[[ 4.50  3.54 -1.22 -2.17  0.53  0.29  0.25 -0.56 -1.79  4.15  2.08  0.66
  -0.15  2.58  1.79]
 [ 0.69  0.20  1.02  0.63 -1.12  0.81 -0.32 -1.65 -0.74 -0.18  0.40 -0.83
  -0.57 -0.14 -0.80]
 [-1.25 -1.86  2.21  3.07 -1.38  1.44 -0.19 -1.14  0.89 -2.24  0.70 -1.03
  -0.18 -0.46 -0.78]
 [-6.77 -2.08  2.07  5.35 -0.30  4.46  1.80  1.38 -4.49 -6.40 -7.64 -6.69
   3.58 -0.98 -4.22]
 [ 0.08  1.10  0.67 -0.67  1.51  0.34  0.18  1.06  1.29  1.34 -0.95  2.40
   0.08 -0.96  0.63]]
->
[[ 0.08  1.10  0.67 -0.67  1.51  0.34  0.18  1.06  1.29  1.34 -0.95  2.40
   0.08 -0.96  0.63]
 [ 4.50  3.54 -1.22 -2.17  0.53  0.29  0.25 -0.56 -1.79  4.15  2.08  0.66
  -0.15  2.58  1.79]
 [ 0.69  0.20  1.02  0.63 -1.12  0.81 -0.32 -1.65 -0.74 -0.18  0.40 -0.83
  -0.57 -0.14 -0.80]
 [-1.25 -1.86  2.21  3.07 -1.38  1.44 -0.19 -1.14  0.89 -2.24  0.70 -1.03
  -0.18 -0.46 -0.78]
 [-6.77 -2.08  2.07  5.35 -0.30  4.46  1.80  1.38 -4.49 -6.40 -7.64 -6.69
   3.58 -0.98 -4.22]]

[[ 1.40 -4.79 -0.78  4.95  3.88 -3.89  0.37 -3.52 -6.65]
 [ 0.65 -2.93 -0.59  2.08  1.45 -1.82 -0.37 -1.24 -1.16]
 [ 1.21 -3.14 -0.37  3.49  2.51 -2.65  0.51 -2.52 -4.80]
 [-0.43  2.16  0.64 -1.65 -1.32  1.41 -0.16  1.02  1.67]]
->
[[-0.43  2.16  0.64 -1.65 -1.32  1.41 -0.16  1.02  1.67]
 [ 1.40 -4.79 -0.78  4.95  3.88 -3.89  0.37 -3.52 -6.65]
 [ 0.65 -2.93 -0.59  2.08  1.45 -1.82 -0.37 -1.24 -1.16]
 [ 1.21 -3.14 -0.37  3.49  2.51 -2.65  0.51 -2.52 -4.80]]

[[-3.30 -1.49 -0.74  1.16  4.69 -3.15  5.96 -4.07 -5.01  4.02 -2.05  1.56
   6.02  6.03 -0.10 -2.96]
 [-5.39 -0.82  0.10 -3.01 -3.35  2.48  4.09  0.90  6.40 -0.78 -2.99  6.00
  -1.79 -0.58 -4.13 -5.92]]
->
[[-5.39 -0.82  0.10 -3.01 -3.35  2.48  4.09  0.90  6.40 -0.78 -2.99  6.00
  -1.79 -0.58 -4.13 -5.92]
 [-3.30 -1.49 -0.74  1.16  4.69 -3.15  5.96 -4.07 -5.01  4.02 -2.05  1.56
   6.02  6.03 -0.10 -2.96]]

[[-0.73 -0.39  0.77  2.74 -0.51 -4.79  4.21  3.22]
 [-1.10  6.21 -2.45 -1.24  3.25 -2.83  4.11  3.87]
 [-4.77  0.34 -5.73 -5.21 -0.36 -0.37 -1.03 -4.87]
 [-2.15 -2.17 -2.54 -3.74  0.09  6.95 -2.88 -4.47]
 [-3.15 -2.31 -2.62 -1.10  3.43  2.27 -0.16 -2.06]]
->
[[-3.15 -2.31 -2.62 -1.10  3.43  2.27 -0.16 -2.06]
 [-0.73 -0.39  0.77  2.74 -0.51 -4.79  4.21  3.22]
 [-1.10  6.21 -2.45 -1.24  3.25 -2.83  4.11  3.87]
 [-4.77  0.34 -5.73 -5.21 -0.36 -0.37 -1.03 -4.87]
 [-2.15 -2.17 -2.54 -3.74  0.09  6.95 -2.88 -4.47]]

[[ 0.83  2.73 -0.16]
 [ 3.93  3.44 -0.49]
 [-0.87  0.18  2.59]
 [ 1.62  1.79 -0.88]
 [ 7.97 -2.24  4.28]
 [ 3.29 -2.94 -2.26]
 [ 2.62  6.58  1.34]
 [-1.45  2.30 -0.81]
 [ 0.41  2.59  0.56]
 [ 0.28  0.79  0.18]]
->
[[ 0.28  0.79  0.18]
 [ 0.83  2.73 -0.16]
 [ 3.93  3.44 -0.49]
 [-0.87  0.18  2.59]
 [ 1.62  1.79 -0.88]
 [ 7.97 -2.24  4.28]
 [ 3.29 -2.94 -2.26]
 [ 2.62  6.58  1.34]
 [-1.45  2.30 -0.81]
 [ 0.41  2.59  0.56]]

[[-2.61 -5.41 -4.44 -0.43 -3.20]
 [-2.03 -0.17 -2.54  3.00  4.18]
 [-5.41 -3.41 -2.48  1.28 -0.10]
 [ 1.32 -5.64 -5.62 -0.20 -1.94]
 [-4.88 -0.22 -3.16  0.43 -1.76]
 [ 1.14  7.47 -5.59 -0.23 -2.13]
 [ 0.58 -6.81 -5.49 -0.44 -2.53]
 [ 0.59  2.11 -5.52 -0.38 -2.50]
 [ 2.45  4.32 -5.56  0.53 -0.15]]
->
[[ 2.45  4.32 -5.56  0.53 -0.15]
 [-2.61 -5.41 -4.44 -0.43 -3.20]
 [-2.03 -0.17 -2.54  3.00  4.18]
 [-5.41 -3.41 -2.48  1.28 -0.10]
 [ 1.32 -5.64 -5.62 -0.20 -1.94]
 [-4.88 -0.22 -3.16  0.43 -1.76]
 [ 1.14  7.47 -5.59 -0.23 -2.13]
 [ 0.58 -6.81 -5.49 -0.44 -2.53]
 [ 0.59  2.11 -5.52 -0.38 -2.50]]

[[ 0.32 -2.03 -0.08  0.98]
 [ 0.12  0.19  7.11 -0.18]
 [-0.38  0.38 -6.40  0.44]
 [ 0.21  0.82  5.58  0.86]
 [ 0.44  1.74  0.81 -1.90]
 [-0.25  0.90 -6.15  0.17]
 [-0.10  0.65 -0.02 -0.41]
 [ 7.53 -0.87  1.24  0.44]
 [-0.26 -0.14 -5.90  0.18]
 [ 0.61  1.16  0.05 -1.02]
 [ 0.24 -1.56  0.01 -6.21]]
->
[[ 0.24 -1.56  0.01 -6.21]
 [ 0.32 -2.03 -0.08  0.98]
 [ 0.12  0.19  7.11 -0.18]
 [-0.38  0.38 -6.40  0.44]
 [ 0.21  0.82  5.58  0.86]
 [ 0.44  1.74  0.81 -1.90]
 [-0.25  0.90 -6.15  0.17]
 [-0.10  0.65 -0.02 -0.41]
 [ 7.53 -0.87  1.24  0.44]
 [-0.26 -0.14 -5.90  0.18]
 [ 0.61  1.16  0.05 -1.02]]

[[ 1.83  0.61 -2.62 -6.99  3.04]
 [-0.58 -2.21 -1.58  0.40  1.02]
 [ 5.27  1.49 -4.41 -0.51  2.81]
 [-3.61 -2.48  3.11  0.36 -2.16]
 [ 4.14  1.08 -4.29 -1.55  3.03]
 [ 0.24  1.23  0.36  2.23  0.14]
 [-3.94 -2.87  2.74  1.21 -1.10]
 [ 0.23  1.45  1.15  0.55 -0.22]
 [-3.99  4.33 -6.26  1.55 -1.84]
 [-3.60 -3.18  2.31 -0.09 -2.56]
 [-0.22  0.69  0.00  1.26 -0.21]
 [-1.19 -2.81  1.36  7.14 -2.66]]
->
[[-1.19 -2.81  1.36  7.14 -2.66]
 [ 1.83  0.61 -2.62 -6.99  3.04]
 [-0.58 -2.21 -1.58  0.40  1.02]
 [ 5.27  1.49 -4.41 -0.51  2.81]
 [-3.61 -2.48  3.11  0.36 -2.16]
 [ 4.14  1.08 -4.29 -1.55  3.03]
 [ 0.24  1.23  0.36  2.23  0.14]
 [-3.94 -2.87  2.74  1.21 -1.10]
 [ 0.23  1.45  1.15  0.55 -0.22]
 [-3.99  4.33 -6.26  1.55 -1.84]
 [-3.60 -3.18  2.31 -0.09 -2.56]
 [-0.22  0.69  0.00  1.26 -0.21]]
